Where the symbols take the items:
s799: zo>s494, pe>s761
s964: zo>s936, pe>s861
s578: zo>s716, pe>s620
s179: zo>s547, pe>s179
s295: zo>s438, pe>s218
s658: zo>s973, pe>s816
s218: zo>s650, pe>s776
s719: zo>s932, pe>s894
s776: zo>s675, pe>s195
s547: zo>s312, pe>s511
s472: zo>s391, pe>s511
s522: zo>s295, pe>s359
s816: zo>s776, pe>s325
s973: zo>s498, pe>s360
s632: zo>s195, pe>s364
s360: zo>s861, pe>s522
s84: zo>s706, pe>s391
s971: zo>s227, pe>s547
s993: zo>s511, pe>s528
s391: zo>s71, pe>s916
s249: zo>s578, pe>s41
s894: zo>s65, pe>s964
s569: zo>s600, pe>s498
s494: zo>s308, pe>s799
s322: zo>s529, pe>s472
s261: zo>s442, pe>s620
s325: zo>s522, pe>s295
s417: zo>s964, pe>s86
s125: zo>s246, pe>s179
s761: zo>s605, pe>s23
s71: zo>s296, pe>s249
s195: zo>s23, pe>s776
s227: zo>s179, pe>s312
s246: zo>s849, pe>s261
s667: zo>s472, pe>s71
s935: zo>s528, pe>s246
s980: zo>s188, pe>s277
s442: zo>s655, pe>s125
s204: zo>s41, pe>s980
s86: zo>s861, pe>s706
s650: zo>s373, pe>s675
s842: zo>s569, pe>s973
s359: zo>s218, pe>s373
s806: zo>s980, pe>s188
s329: zo>s442, pe>s161
s932: zo>s600, pe>s65
s188: zo>s277, pe>s529
s605: zo>s842, pe>s658
s23: zo>s364, pe>s842
s620: zo>s218, pe>s227
s970: zo>s153, pe>s528
s438: zo>s359, pe>s498
s916: zo>s719, pe>s600
s498: zo>s816, pe>s585
s708: zo>s9, pe>s849
s65: zo>s417, pe>s936
s529: zo>s667, pe>s391
s364: zo>s605, pe>s569
s277: zo>s322, pe>s667
s716: zo>s179, pe>s153
s655: zo>s620, pe>s971
s706: zo>s799, pe>s600
s936: zo>s86, pe>s84
s41: zo>s806, pe>s485
s161: zo>s970, pe>s249
s312: zo>s849, pe>s329
s235: zo>s261, pe>s655
s373: zo>s585, pe>s935
s511: zo>s620, pe>s716
s9: zo>s246, pe>s235
s849: zo>s235, pe>s442
s485: zo>s188, pe>s322
s585: zo>s325, pe>s295
s153: zo>s716, pe>s204
s675: zo>s935, pe>s9
s528: zo>s716, pe>s578
s296: zo>s65, pe>s932
s861: zo>s84, pe>s799
s308: zo>s295, pe>s195
s600: zo>s894, pe>s417

In the rows, 53 means zero.

The rows follow the links: the fewer symbols apart two items are, the more alike their rows tend to be.

Each row is also shifted at random along 4 hidden directions that mean nothing.

Known rows, each with its item:
75;43;40;36;51;39;54;44;57;51;56;42;51;55;63;53;45;49;59;51;57;61;37;67;48;55;57;60;41;56;54;50;50;65;68;53;51;48;59;45;52;45;38;58;59;47;55;51;48;46;45;62;57;56;51;61;58;63;54;50;54;62;53: s322
81;54;54;58;52;52;46;58;47;56;54;49;52;45;52;58;47;53;55;61;55;49;44;51;54;44;46;61;57;55;57;59;39;57;38;52;64;53;59;45;48;54;53;58;62;56;53;41;59;60;50;45;61;48;54;62;59;45;37;48;51;48;62: s472
38;57;55;60;56;40;52;62;57;52;52;58;63;55;50;58;56;62;47;38;59;60;48;53;54;58;44;49;48;60;60;46;56;58;43;54;40;53;50;58;52;53;62;46;54;53;56;56;54;48;53;43;51;54;50;53;56;50;53;51;47;52;54: s364
44;60;71;65;44;73;56;67;54;42;54;66;54;45;49;50;48;49;45;53;45;46;53;45;58;52;45;44;59;50;56;50;49;44;40;61;60;62;67;59;46;51;51;58;48;51;48;41;58;60;62;52;50;51;61;46;47;45;37;56;62;58;51: s861
48;45;50;43;50;58;50;50;48;47;43;47;45;53;53;51;47;54;48;56;55;51;40;48;61;52;60;48;54;46;52;47;54;52;62;51;54;55;48;44;55;61;49;61;49;55;50;54;59;52;53;56;47;44;59;50;49;48;53;56;46;54;44: s325
54;47;37;45;56;43;61;34;59;47;60;54;56;60;51;44;50;50;58;51;50;50;42;50;55;57;52;53;48;57;58;60;66;50;60;56;45;59;60;58;53;41;46;51;49;50;50;54;46;57;46;57;48;53;59;43;56;57;48;54;62;55;49: s494
66;49;39;42;49;54;62;47;59;43;61;51;56;65;61;43;58;51;64;52;55;57;53;59;44;58;52;41;55;52;34;70;58;47;61;47;61;59;54;49;53;44;43;62;55;47;46;52;40;55;53;62;50;52;47;42;55;62;61;52;62;59;53: s936
56;52;47;51;48;59;47;52;51;50;46;45;45;47;43;52;48;58;50;55;55;51;42;41;60;41;56;48;57;49;56;47;58;51;53;53;53;50;52;55;51;66;52;55;50;61;46;56;57;53;59;46;51;50;64;50;48;46;46;58;41;48;48: s295
70;42;59;51;57;56;40;49;58;54;39;44;43;57;57;51;34;41;52;49;55;61;44;45;61;42;65;50;57;44;44;40;55;60;73;51;41;46;59;45;45;55;44;45;42;55;54;52;60;47;52;58;52;58;66;44;47;49;62;56;52;59;40: s359
75;51;47;42;51;57;48;53;46;50;45;46;47;52;51;50;48;57;52;54;57;50;43;44;60;45;58;46;54;47;48;49;59;49;60;50;59;54;50;49;50;62;52;54;52;56;47;58;57;50;54;53;51;50;61;46;49;47;55;55;43;50;47: s522
19;48;72;60;54;66;56;56;55;60;55;55;55;48;55;57;55;39;45;47;50;40;56;60;55;62;56;59;48;59;50;47;55;48;52;55;43;46;51;55;53;54;48;43;42;56;55;44;56;50;53;54;52;48;58;50;38;54;39;54;53;50;45: s970
58;44;61;44;54;51;48;55;52;47;43;52;52;65;65;56;41;43;43;48;60;58;43;52;57;58;58;46;54;46;49;42;50;56;68;50;47;54;47;38;55;53;44;53;50;51;55;54;66;41;52;55;52;51;56;44;53;49;64;52;50;61;37: s498
53;54;47;49;55;49;60;41;42;60;55;60;48;55;52;53;65;50;51;60;49;37;62;51;50;62;52;58;52;53;56;53;56;44;51;51;66;58;42;48;64;53;56;55;55;50;52;51;54;53;48;53;40;49;54;54;55;56;59;43;48;42;55: s329
59;58;56;62;50;57;44;62;53;56;56;59;57;60;53;42;53;52;56;45;60;59;64;51;55;50;50;43;71;55;42;55;40;53;50;50;59;49;55;56;46;52;57;49;61;51;48;51;59;56;57;43;60;59;54;46;49;40;54;48;54;53;60: s600
35;49;53;56;52;48;42;60;56;53;57;47;47;59;54;43;51;51;56;42;54;65;49;59;54;59;58;51;64;56;44;55;47;59;58;58;53;37;53;50;45;46;48;45;62;54;46;52;54;53;51;45;62;64;51;47;50;60;54;46;54;48;61: s916
41;52;50;59;55;53;55;51;48;57;58;57;48;46;45;56;46;58;51;73;50;43;60;48;54;49;44;43;47;46;60;57;51;49;46;49;64;57;52;46;55;50;62;67;61;53;49;49;50;56;56;52;44;55;43;55;65;54;55;45;55;47;54: s971
38;65;56;54;47;59;60;53;42;61;50;57;49;42;50;52;59;58;45;50;55;47;64;62;50;49;52;54;48;51;61;44;48;46;46;56;57;49;54;70;58;63;53;58;53;49;49;62;51;54;58;55;57;42;51;64;47;49;40;61;49;58;52: s41
43;47;63;57;55;52;60;38;44;53;55;63;40;64;67;55;50;37;49;69;47;42;62;48;47;58;49;60;55;44;53;49;42;45;60;49;64;66;48;32;64;35;47;61;45;38;59;40;61;56;45;66;32;55;58;55;62;49;69;43;69;58;43: s442
45;44;69;56;60;59;52;55;56;62;54;51;55;47;57;57;51;40;53;54;47;44;56;59;55;58;52;58;47;58;46;49;52;51;54;49;42;48;57;52;54;54;53;44;45;59;56;42;56;52;56;53;58;51;53;55;39;55;46;48;52;50;45: s578
62;57;60;61;48;55;48;52;49;48;50;56;47;58;59;55;53;47;57;55;46;53;58;46;46;46;52;64;59;45;50;53;52;50;52;53;52;60;53;45;56;48;50;46;42;43;65;48;52;53;51;59;46;58;57;58;53;40;63;56;60;52;55: s9
73;59;57;63;53;52;42;51;59;49;47;44;57;53;52;56;53;53;63;52;47;63;54;40;48;36;54;62;60;49;48;56;56;56;51;51;40;50;58;57;47;58;56;39;46;56;63;55;50;56;52;51;59;59;56;56;50;40;56;62;49;51;58: s675
66;52;62;62;54;51;52;50;53;58;54;57;50;58;57;52;46;42;50;63;42;52;66;47;55;55;55;53;50;42;52;44;52;51;58;53;54;57;51;42;51;42;52;47;52;47;61;47;55;49;50;60;40;67;53;51;57;54;68;45;61;49;49: s125
87;49;41;47;52;44;48;50;47;56;58;44;52;52;53;55;54;53;59;56;55;56;47;57;48;49;48;63;53;58;56;60;45;60;51;50;60;51;55;44;53;53;49;58;67;54;55;53;53;57;45;50;62;55;54;61;60;53;45;53;49;48;63: s667
27;53;57;59;52;61;48;51;51;47;48;42;48;45;51;58;47;52;61;57;48;53;45;48;53;41;50;58;57;43;50;62;52;56;52;53;47;53;55;52;53;58;51;56;38;58;57;51;49;58;55;57;50;46;51;62;51;44;52;64;55;54;50: s650
49;55;43;55;50;59;55;49;41;52;60;52;49;58;53;47;67;58;63;64;63;44;71;48;51;47;35;48;72;52;42;76;33;42;39;41;81;66;49;46;63;61;64;71;61;52;51;45;56;70;50;45;56;42;47;58;59;34;48;45;52;51;64: s932
47;55;47;50;52;50;64;43;58;46;58;61;58;56;50;46;52;47;54;51;50;48;45;48;52;58;46;50;50;58;59;57;61;46;53;56;51;66;62;58;55;44;49;57;49;45;52;47;49;61;52;61;44;49;59;47;56;53;45;53;69;58;49: s799

Start, symbols taken left to right, then the item you end at.
Answer with the item's name.
64;42;41;48;60;46;50;52;64;60;61;39;61;47;48;55;55;59;56;58;45;56;46;60;50;62;57;50;34;60;46;63;68;61;55;52;47;39;50;56;42;46;51;52;61;68;46;55;38;45;52;50;59;60;38;47;55;76;52;49;45;39;56
pe zo zo pe: s511
67;47;35;45;58;43;56;30;54;54;55;51;53;60;52;52;50;55;62;59;57;52;51;42;56;43;42;52;56;57;54;61;54;51;62;45;52;66;60;50;59;51;55;56;50;48;57;52;53;62;44;57;44;49;63;49;63;46;47;53;57;56;49
zo pe pe zo: s675
76;50;59;59;53;49;40;58;54;53;54;47;48;52;55;54;43;42;53;47;56;59;45;54;55;48;57;57;60;58;52;47;41;61;52;57;52;44;63;47;45;49;44;47;62;50;55;44;65;54;50;48;68;64;61;53;54;51;42;49;58;50;58
zo pe pe zo pe: s188
58;54;57;67;61;44;42;52;62;54;52;56;58;51;48;55;42;52;55;43;55;63;53;39;61;40;47;52;57;58;63;44;53;61;52;50;35;51;60;64;44;55;62;33;47;56;58;55;63;51;52;46;58;64;61;48;53;39;46;52;53;55;54
zo pe pe zo zo pe: s325
63;48;54;47;60;55;61;47;56;66;54;48;59;53;60;51;58;46;58;53;54;49;61;62;51;59;54;51;46;60;44;55;54;49;63;46;44;50;52;58;57;55;54;51;45;55;59;55;47;48;51;57;55;50;49;51;40;60;52;52;47;60;47
zo zo pe pe zo: s547
73;40;66;61;61;58;50;55;59;61;55;47;61;51;59;58;44;43;55;62;52;46;59;52;54;49;47;56;48;58;46;61;44;55;51;44;50;55;53;47;46;50;54;50;45;61;61;38;55;57;53;54;56;54;52;51;48;48;44;52;53;52;49
zo pe pe: s153
51;54;66;67;53;67;50;65;59;59;56;49;62;43;49;59;58;50;55;54;47;47;57;53;52;52;52;57;50;61;48;57;55;48;41;52;48;44;53;62;50;62;63;44;45;69;54;50;49;52;58;46;60;47;51;54;40;52;41;58;44;42;55
zo zo pe zo: s547
6;41;55;46;56;53;49;37;56;48;46;37;42;51;59;55;35;44;55;61;51;57;39;49;55;52;54;53;44;42;45;53;56;60;70;57;40;50;54;40;55;51;41;59;39;54;54;47;51;57;53;67;44;48;56;53;53;54;58;57;59;60;37
pe zo zo zo: s528
74;48;46;50;62;38;46;39;61;56;51;41;55;63;59;52;42;51;64;51;58;68;52;45;56;38;48;55;57;52;52;51;52;62;66;43;38;54;60;50;55;53;55;43;44;49;65;53;53;57;46;54;52;60;56;51;57;38;57;53;53;61;50
zo pe zo zo zo pe: s655
71;55;53;51;47;50;51;65;57;45;47;58;60;55;49;57;56;61;41;40;58;59;41;54;53;63;60;46;47;52;55;42;61;55;49;55;50;48;42;56;51;60;54;47;58;56;51;64;56;40;58;40;55;51;52;44;50;59;57;56;40;48;51
pe zo pe pe pe: s23
66;44;39;40;57;51;61;46;55;60;61;43;64;52;52;53;66;58;61;61;50;45;59;61;47;60;51;52;34;63;38;67;64;50;57;43;48;51;45;59;59;57;60;55;52;63;51;59;34;51;53;56;57;42;39;52;49;71;54;53;40;43;57
pe zo pe pe pe pe: s277
46;59;71;61;51;63;50;57;51;69;46;58;52;44;60;49;43;43;42;46;55;52;66;58;59;46;54;53;52;48;55;33;47;55;58;54;41;50;62;63;53;55;49;48;44;47;56;56;63;45;54;60;59;59;58;57;39;47;45;57;56;67;44
pe pe zo zo pe: s391
56;46;65;57;56;53;40;58;53;60;52;46;50;52;56;49;47;36;48;43;57;54;45;54;55;55;57;65;61;60;51;40;43;63;59;60;50;42;58;47;43;47;41;41;59;52;54;43;68;53;47;49;68;65;64;52;47;50;44;45;59;48;56
zo pe zo pe pe: s86
54;51;49;48;48;53;56;57;67;41;60;52;56;59;49;41;52;50;53;42;48;57;39;60;52;63;58;46;48;56;45;59;65;52;58;62;53;49;60;57;41;41;39;54;53;53;45;52;42;51;54;56;53;56;54;44;49;69;50;55;64;51;54
pe pe zo pe: s894
52;57;41;49;47;57;64;52;58;42;65;57;59;54;45;44;59;62;60;50;47;53;47;54;48;57;52;47;51;59;50;70;64;45;47;56;56;56;56;62;47;50;50;61;57;53;44;54;36;59;55;50;51;48;53;44;51;62;46;57;60;48;60
pe zo zo pe: s936
